In the rows, 128 means zero.
Facts:
[beka,bifus,binetel,biza,brikibin,dedruta,dogesti,fede,fladok,floflal,florul,fusti,gevur,gokoskur,grevun,gristi,grokli,kinim,kipe,klestok,klusok,lagru,lemal,mafafor,mugis,muvar,nipul,nupin,rogror,ruplabrun,stiskas,trokla,trozun,tuva,vados,zeplik,zoflik,zotrak] ρ grudrin
[binetel] ρ kipe
[biza] ρ brilir
[bogrilam] ρ brabrutas
[boplol,gristi,klakles,muvar,nupin,plofi,sigris,skeripos,stiklem,stulal,stustum,tremadron,trokla,zustek] ρ beka
[bresti] ρ katutul
[bresti] ρ biza
[brikibin,devun,klaki,klester,klestok,plezakas,stiskas,stokluzu,trokla,vitogrom] ρ boplol
[brilir,doklirur,flaflin,grapla,plazem] ρ klusok
[bronus,dogesti,skeripos] ρ nupin
[dage,grapla,kesen,klaki,vages,zivapim] ρ zustek
[devun] ρ fero
[dise,ruskolu] ρ brozo
[dise,lidror,sestil,tromun,viflur] ρ vitogrom
[distulam] ρ zevol
[distulam,ruplabrun,stegotre,zupabis] ρ mugis
[dofil,sestil,trunabol,zevol] ρ fede
[dogesti,rusta] ρ plofi
[dogesti,goploton,grevun,meboro,nipul,sagro,skeripos,zivapim] ρ fusti
[dokle] ρ gifi
[doklirur,traplal] ρ mafafor
[drabru,geti,ledror] ρ bronol
[dride,kolel] ρ plakobril
[drobre,staplala] ρ stulal
[drubrol,gokoskur,grokli,pizel,ruskolu,skomu,tremadron] ρ drokimek
[drubrol,sestil] ρ flaflin
[drubrol,foflo] ρ staplala
[fladok] ρ vages
[flaflin,vestolol] ρ bifus
[flaflin,klakles,legrir] ρ ruskolu
[flaplatran,lidror] ρ greba
[floflal,florul,kanedrar,kipe,stinem,veflim] ρ zivapim
[gesam,mafafor,nober,posu] ρ kesen
[gifi,zetum] ρ kloflo
[gifi,klester,skidiru,zetum] ρ gake
[goploton,mugis,nipul,trunabol,veflim] ρ pizel
[grapla] ρ veflim
[grapla,nadan] ρ devun
[grokli,ruklele,sagro] ρ domem
[grokli,sestil] ρ trokla
[grosal] ρ zifan
[grosal,muklus,posu] ρ kogrobem
[grosal] ρ zeplik
[kavir,nadan,sestil,stogre,tazove,tremadron] ρ ruklele
[kavir] ρ dregrepla
[kavir,kigrur,muvar] ρ dogesti
[kavir,nastil,niklamin,savelas,vestolol] ρ skeripos
[kleflek] ρ plezakas
[klester] ρ tremadron
[klusko] ρ neriplok
[klusko,ledror] ρ tuva
[kolel] ρ traplal
[lagru] ρ kanedrar
[lidror,lutruk,plakobril] ρ binetel
[lidror,muvar,plazem] ρ gristi
[lunik] ρ nastil
[meboro] ρ gavas
[mozas,plakobril,stibel] ρ plami
[mozas,sagro] ρ dise
[nadan] ρ grokli
[nipul] ρ stuge
[nipul] ρ geti
[nober] ρ dride
[posu] ρ ledror
[refek] ρ grebis
[ruklele,stabora] ρ zotrak
[sigris] ρ plubrim
[stegotre] ρ distulam
[stiklem] ρ sigris
[traplal] ρ stuki
[tromun] ρ stedo
[trufel] ρ skomu
[vuklon] ρ drubrol
[vuklon] ρ grike
[zeflo] ρ vestolol
[zoflik] ρ tromun
[zupabis] ρ zoflik
Σ 456 <- beka,dage,distulam,dogesti,drabru,grebis,kavir,ledror,nastil,niklamin,nipul,plakobril,rogror,stibel
Σ 762 <- bifus,brikibin,fede,fero,floflal,foflo,fusti,gavas,gevur,grevun,grike,grokli,kanedrar,klaki,klusko,lemal,nupin,plezakas,sigris,skeripos,stegotre,stokluzu,stuge,stustum,trunabol,zeflo,zifan,zivapim,zoflik
Σ 976 <- binetel,bogrilam,boplol,brabrutas,bresti,bridres,bronus,brozo,dedruta,devun,dofil,dokle,doklirur,domem,dride,drobre,drokimek,droklor,drubrol,drutri,fladok,flaflin,florul,gake,gesam,geti,grapla,greba,grosal,grudrin,kesen,kigrur,kipe,klakles,kloflo,kogrobem,kolel,lagru,legrir,lidror,lutruk,mafafor,plami,plubrim,posu,refek,ruklele,ruplabrun,sagro,savelas,skidiru,skomu,stabora,staplala,stinem,stogre,stopem,stuki,stulal,tazove,traplal,tremadron,trokla,tromun,trozun,trufel,vados,vages,veflim,viflur,vitogrom,zastos,zetum,zotrak
Σ 416 <- biza,brilir,bronol,dise,flaplatran,gokoskur,gristi,katutul,klester,klestok,klusok,kufupo,lunik,meboro,mugis,muklus,nadan,neriplok,pizel,plazem,plofi,rusta,stedo,vestolol,vuklon,zupabis
Σ 641 <- dregrepla,gifi,goploton,kinim,kleflek,mozas,muvar,nober,ruskolu,sestil,stiklem,stiskas,tuva,zeplik,zevol,zustek

Known rows:
[152 144 148 127 137 128 117 109 115 115 123 152 121 146 131 139 124 146
  87 117 136  91 127 178 118 137 153 121 136 125 128 149 170 109  53 142
 122] -> niklamin
[149 165 152 138 145 143 106  87  93 134 123 132 134 127 154 134 131 173
 112 114 152  57 136 159 116 128 124 106 139 137 145 156 162 101 113 130
 132] -> sestil
[148 135 112 139 131 136 114 110 105 137 109 161 135 141 136 115 139 171
  77 128 138  79 147 164  99 132 110 140 158 171 119 135 146 119 119 151
 124] -> fero
[155 151 156 138 146 124 123  98  91 118 128 139 122 152 142 134 120 149
  69 132 136 113 130 147 110 134 128 100 147 137 127 147 128 120 117 138
 122] -> dise
[121 140 142 141 131 162 124 103 100 118 127 134 109 136 150 121 131 157
 117 134 143 100 133 132 110 138 132 108 135 127 130 150 141 108 110 151
 144] -> lidror
[117 136 145 140 130 161 123  99  99 116 128 135 107 138 153 123 133 153
 120 132 145  97 132 134 112 139 129 110 141 128 131 153 142 108 112 146
 142] -> klakles
[119 135 136 140 128 163 122 106 101 119 120 141 110 136 160 125 129 152
 112 139 142  97 132 138 104 139 125 107 144 132 129 148 137 110 114 144
 142] -> trokla
[126 140 128 142 126 163 121 119 101 123 114 146 117 131 169 121 127 159
  98 145 139 102 134 141  93 138 124 104 138 137 123 136 132 111 112 153
 144] -> greba
[158 154 138 136 135 133 114 122 122 117 122 154 128 140 138 137 118 157
  71 124 127  95 135 174 107 131 160 113 129 141 117 141 161 113  61 150
 122] -> plakobril
[154 173 152 143 146 145 106  92  95 135 125 130 137 123 155 129 130 182
 106 115 149  62 140 155 113 125 132 102 129 143 140 151 159 100 114 141
 134] -> mozas
[145 139 126 139 137 135 117  96 103 133 124 148 129 145 114 113 144 172
  95 118 142  80 144 152 114 132 120 142 150 160 127 146 155 115 114 154
 126] -> grevun
[119 135 135 141 128 163 121 107 102 120 120 141 110 137 159 126 129 152
 111 140 141  98 134 137 104 139 126 107 145 133 129 148 137 110 115 143
 141] -> stopem
[131 119 132 143 125 136 112  91 108 123 121 169 133 142 167 114 147 175
  84 104 141  68 160 166 105 132 108 147 176 200 108 150 144 121 137 141
 111] -> grike
[154 143 140 129 134 131 115 115 119 117 118 158 125 144 140 141 121 147
  78 123 132  91 129 181 110 136 150 118 140 133 124 145 165 112  58 139
 121] -> dogesti
[153 149 162 136 148 123 125  90  89 117 134 134 118 156 130 135 123 145
  79 127 139 111 126 144 119 134 129 102 147 129 133 154 133 119 113 135
 123] -> zupabis
[168 144 123 138 140 145 118 110  99 114 115 134 129 173 117 129 103 157
  54 153 129  90 113 168 124 132  86 102 160 111 132 171 114 156 106 104
 123] -> katutul
[119 139 133 144 128 167 120 107 105 120 124 140 113 136 154 129 125 154
 110 139 137  99 135 128 101 136 133 103 144 138 127 147 135 112 117 145
 142] -> kesen

Rows:
No name comes twice in this set of rows, the named rows included.
[118 142 140 145 130 167 122 100 105 118 132 133 110 138 144 128 128 154
 119 135 138  99 135 123 109 135 139 104 140 134 129 152 139 110 116 147
 142] -> gesam
[145 163 141 142 141 151 102  89 101 137 120 140 139 128 157 147 123 169
 104 120 143  55 140 151 107 126 127  99 152 150 140 155 155 107 121 121
 130] -> zeplik
[139 135 178 139 144 122 124  75  90 106 142 140 116 156 156 135 128 147
  85 109 142 102 138 148 124 134 127 109 162 150 125 165 132 121 129 127
 111] -> vuklon
[158 148 147 136 143 124 123 105  91 121 119 148 126 150 152 135 118 146
  60 138 134 113 129 154 102 135 120  99 153 139 126 140 124 122 115 135
 122] -> stedo
[109 137 136 148 128 173 119  94 111 117 136 136 109 142 141 142 123 146
 121 135 133  94 138 113 108 134 142 101 154 142 129 159 135 114 125 134
 138] -> grosal
[118 131 132 140 124 163 120 110 103 120 116 149 113 135 173 126 128 153
 104 141 140  96 135 143  98 139 120 107 150 140 124 144 133 112 118 141
 140] -> drokimek
[127 145 128 147 126 166 120 120 105 121 119 144 118 129 169 120 125 165
  96 144 134 103 139 135  92 134 132 101 134 145 118 136 129 112 118 157
 143] -> plami
[124 147 141 147 131 165 122 107 103 118 132 131 112 134 149 120 129 163
 113 136 138 103 137 125 107 134 140 103 129 135 126 147 137 109 115 158
 144] -> kolel
[154 148 161 134 149 121 126  91  87 118 131 137 119 155 131 136 123 142
  79 128 140 112 124 144 117 136 128 102 148 126 134 151 134 117 110 136
 124] -> meboro
[154 148 154 137 145 126 123  95  91 117 128 140 122 155 138 136 119 146
  71 132 136 110 127 149 113 134 124 100 152 134 129 151 128 123 116 132
 121] -> klusok
[110 127 121 131 125 149 111 133 103 130  94 127  82 137 174 123 132 139
  95 188 144 109 154 180 105 135 128 103 142 136 138 151 135  94 162 132
 119] -> kloflo
[122 140 135 142 128 164 122 109 102 120 123 140 113 135 158 123 128 156
 108 140 140  99 134 134 102 138 129 105 139 134 126 145 136 111 113 149
 143] -> binetel
[139 157 138 129 143 130  95 113  95 145  96 118 107 128 168 133 134 159
  95 165 155  69 157 199 118 125 128 102 138 141 154 159 160  85 161 118
 110] -> gifi
[113 139 137 145 129 168 121  96 107 119 132 137 109 139 142 138 125 146
 121 135 136  97 135 117 107 136 140 102 148 136 130 153 139 111 119 140
 141] -> posu
[153 146 165 130 150 118 128  88  84 119 130 137 117 156 131 135 126 139
  83 126 144 113 121 147 119 138 125 105 149 121 137 150 138 115 106 136
 125] -> lunik

The same elements again, as new rows of numbers:
Known rows:
[ 99 122 122 127 131 126 165  69  93 153 132 111 112 117 154 197 138 117
 142 122 164  85 106 109 126 150  95 108 105  90] -> veflim
[131 140 108 117 120 109 182 110 113 150 126 115 120  93 187 215 133 109
 141 124 171  81 113 106  94 155 133 131 111  99] -> mafafor
[126 130 182 101 108 129 123 168 160 130 113 145 160 139 111 164  80 173
 115 131  76 137  93  99  82 103 190 136 120 151] -> gifi
[ 83 133 116 134 152 117 179  48 146 141 175 142 143 124 173 155 150 108
 147 108 156  65  86 124 146 126 139 132 138 101] -> drokimek
[106  94  79 166  98 109  70 146 134 161 128 129 134 136 115  79 110 172
 118 157  99 150 165 126 113 110 130  93  58 139] -> lemal
[136 129 145  99  98 133 106 168 157 143 112 174 155 155 135 143 107 162
 133 113  90 125 103 104  85 110 178 160 113 157] -> ruskolu
[116 143 107 112 125 123 163  79  96 128 135 105 111 116 180 186 137 114
 152 119 183  80 115 118 110 145 108 117 105  84] -> kipe
[106 147 121 102 143 124 160  80 106 136 130 118 103 126 189 185 160 122
 152 127 136  84 109 135 117 157 127 104 145  75] -> devun
[200  58 179  89  89 133 101 202 161  66 130 187 144 176  75  85  71 190
 142 127 101 156 122 138 117  84 162 149  50 109] -> ledror
[135 147 113 109 126 108 183 118 114 140 119 114 119  93 187 217 131 105
 130 128 178  96 115 107  93 156 132 113 119 104] -> traplal
[ 80  94  79 173  95  97  78 130 142 138 153  88 145 137 103  68  85 171
 124 151  82 149 166 131 100  98 177  90  78 122] -> trunabol
[115  97  84 145  96 107  71 146 155 145 169 144 139 135 133  45 149 176
 118 164  79 144 163 127 117  86 139 100  87 141] -> nupin
[114  97  79 152 103  93  59 149 143 140 126 120 117 142 131  72 130 174
 120 163  79 140 171 143  97 115 164  96  80 113] -> gevur
[101 130 114 100 105 125 167  69  87 112 176  70 120 112 167 168 152 118
 155 115 153  88 113 103 109 140 114 115 130  94] -> kigrur
[109  77  91 178 105  71 101 148 173 128 166 125 164 121 129  56  99 165
 102 165 105 140 154 144 122  79 151 105  70 140] -> zifan
[ 89  87  78 188 108  88  82 125 175 150 161 146 163 144 119  55  92 162
 122 149  95 128 151 150 121  83 170 109  78 140] -> fede
[121 133 150  91 140 106 180  93 104 112 134  90  99 104 175 199 142 132
 124 148 129  94 109 116 119 148 138  94 145  71] -> refek

Rows:
No name comes twice in this set of rows, the named rows included.
[196  69 180  68 111 122 113 206 188  69 113 209 150 185  88  78  94 199
 143 130  46 158 112 152 122  96 203 155  95 110] -> grebis
[197  77 141  73 100 144  88 199 187  95 125 248 153 197 118  39 141 183
 164 110  45 143 113 152 118  99 189 176 100 131] -> beka
[112 121  92 136 141  84 171  44 157 147 161 158 157 132 204 134 168 101
 155 102 166  35  97 151 144 131 141 169 115  98] -> grudrin
[166  64 156 106  70 151  85 177 130  61 146 156 145 186  43  86  51 190
 167 100 100 167 127 114 102  94 176 150  46 121] -> nipul

Now the same elements, written a new way:
Known rows:
[ 20 122 123 150 119 140 133  95 115 166  98 125 111  97 114 193 172 116
 134 209 143 146 135 151 111 178 151  99  92 126 105  69 158 139 110] -> muvar
[ 73 143 104 123 141 155 104 146 181 158 129 180 110 162 132 182 147 103
 139 178 137 129 114 149 148 186 124 113  84 123  87  62  74 121 107] -> grebis
[ 72 133 116  94 161 151 132 127 115 141  89 162 102 107 148 170 142 115
 111  96 155 146 115 150 118 131 107  93 116 115  52 108  83 129 117] -> kigrur
[122 155 136 117  92 155 115  98 135 197 107 150 113 110 139 140 137  92
 102 191 146 130 114 166 120 176 131 106 139 109  71  90 130 128 147] -> grevun
[106 156 141 121  81 150 128 105 140 200 102 146 139 104 149 140 132  97
 105 149 146 119 118 159 121 182 120 117 125  97  62  79 123 120 137] -> stokluzu
[ 73 131 115 111 176 155 130 127 117 146  84 164 104 111 149 166 127 116
 125  77 154 148 121 155 110 137  97  94 114 114  57 114  77 136 114] -> tremadron
[122 160 137 119 104 158 104  92 136 200  99 143 108 112 135 141 123  96
 116 180 144 127 115 164 115 185 130 105 125 105  75  95 134 132 140] -> nupin
[105 152 132 107  93 151 118 104 132 199 107 147 127 107 143 136 131  95
 113 154 147 118 107 170 125 191 128 107 138 109  75  79 106 128 143] -> fero
[ 77 134 117  94 161 149 133 129 113 142  89 161 101 109 149 173 147 116
 111  87 155 144 113 154 118 132 111  94 116 122  51 107  86 129 115] -> traplal
[ 74 133 117  94 163 151 131 127 117 142  89 161 101 109 149 170 143 116
 114  86 155 146 115 154 117 133 109  94 114 115  53 109  87 130 114] -> drobre
[ 84 135 117  93 170 152 140 123 115 142  88 169  90 116 148 174 151 116
 109 115 153 153 116 153 115 126 118  97 120 115  52 114 115 131 120] -> ruplabrun
[ 58 136 109 138 127 132  64 113 115 155  83 151 109 141 170 136 126  95
 106 159 136 134 131 149 134 116 156 115 163 129 104  59 121 108 100] -> nadan
[ 59 136 108 133 128 132  65 110 115 155  83 149 108 142 170 136 129  95
 106 163 137 132 127 148 135 116 160 114 161 125 104  57 124 108  99] -> flaplatran
[ 63 142 108 141 140 138  49 100 117 156  75 139 100 145 165 132 110  97
 122 159 137 129 130 144 127 120 157 110 142 108 107  63 121 115  91] -> plofi
[ 84 135 117  93 171 153 141 122 114 143  89 168  89 117 149 173 150 115
 110 120 153 151 116 152 115 125 117  96 119 110  51 113 112 132 121] -> lagru
[ 53 134 103 126 133 131  71 110 108 156  84 153 108 145 171 133 126  96
 112 167 137 127 123 149 136 121 162 114 163 118 106  54 115 112 102] -> kufupo
[124 158 138 116  99 154 117  99 132 199 105 154 108 113 138 145 139  94
 102 189 144 132 114 169 118 177 136 110 141 121  72  93 148 128 149] -> bifus

Rows:
No name comes twice in this set of rows, the named rows included.
[ 14 112 120 153 102 138 138 100 119 163 106 126 125  90 119 186 177 111
 125 207 147 148 135 151 117 175 140  96 104 121 102  63 130 134 112] -> goploton
[113 153 138 114  84 152 108 104 141 198 107 141 124 104 142 139 137  93
 107 144 147 127 112 173 123 184 127 106 139 119  73  85 117 124 138] -> stegotre
[ 87 125 114 100 153 155 139 119 127 140  95 157 104 112 154 161 153 111
 110 101 160 153 114 155 118 122 106  89 120  86  50 108  78 131 112] -> veflim
[  7 116 125 149 105 135 136 105 121 165 103 126 126  89 119 193 179 115
 128 178 145 147 136 156 115 181 144 101 102 140 104  64 147 131 108] -> sestil
[ 73 131 115  96 160 152 133 126 116 141  90 163 103 107 150 168 144 114
 109 102 155 147 116 150 119 130 105  91 118 109  51 109  77 130 117] -> sagro
[ 65 147 108 131 130 156  88 148 183 154 128 182 110 148 126 186 139  99
 123 200 136 133 123 136 147 182 110 109  83 133  83  71  60 115 111] -> niklamin
[ 45 138 107 135 123 131  54 112 109 153  83 155 108 130 165 138 118  93
  95 188 135 131 133 136 136 116 150 110 162 132 104  61 102 106 107] -> vestolol
[ 65 138 109 136 128 131  61 113 111 155  83 147 105 142 168 138 131  95
 106 157 136 133 127 151 133 115 162 114 160 135 103  58 127 109  99] -> plazem
[ 17 121 126 151 113 137 156 100 116 168  99 134 121  98 122 197 181 118
 125 218 142 144 139 145 112 172 151 109  93 119  95  63 173 132 114] -> stiskas
[ 61 136 109 134 126 132  65 110 116 155  83 149 107 142 170 136 131  94
 105 161 137 135 129 150 134 114 161 114 163 126 104  59 127 108  99] -> zupabis
[ 78 144 111 129 132 156  94 147 192 156 128 175 109 158 131 186 154 101
 133 166 138 138 120 152 145 180 123 113  84 131  84  69  90 116 102] -> distulam
[107 147 106 149 135 155 100 152 170 155 130 171 107 160 128 187 154  98
 130 178 138 128 115 147 142 170 121 113  74 134  75  60  65 121 103] -> dage
[130 152 137 118  89 156 119  94 141 197 108 146 113 113 143 137 146  92
 103 186 148 133 112 170 121 173 134 106 139  97  70  89 136 128 143] -> floflal

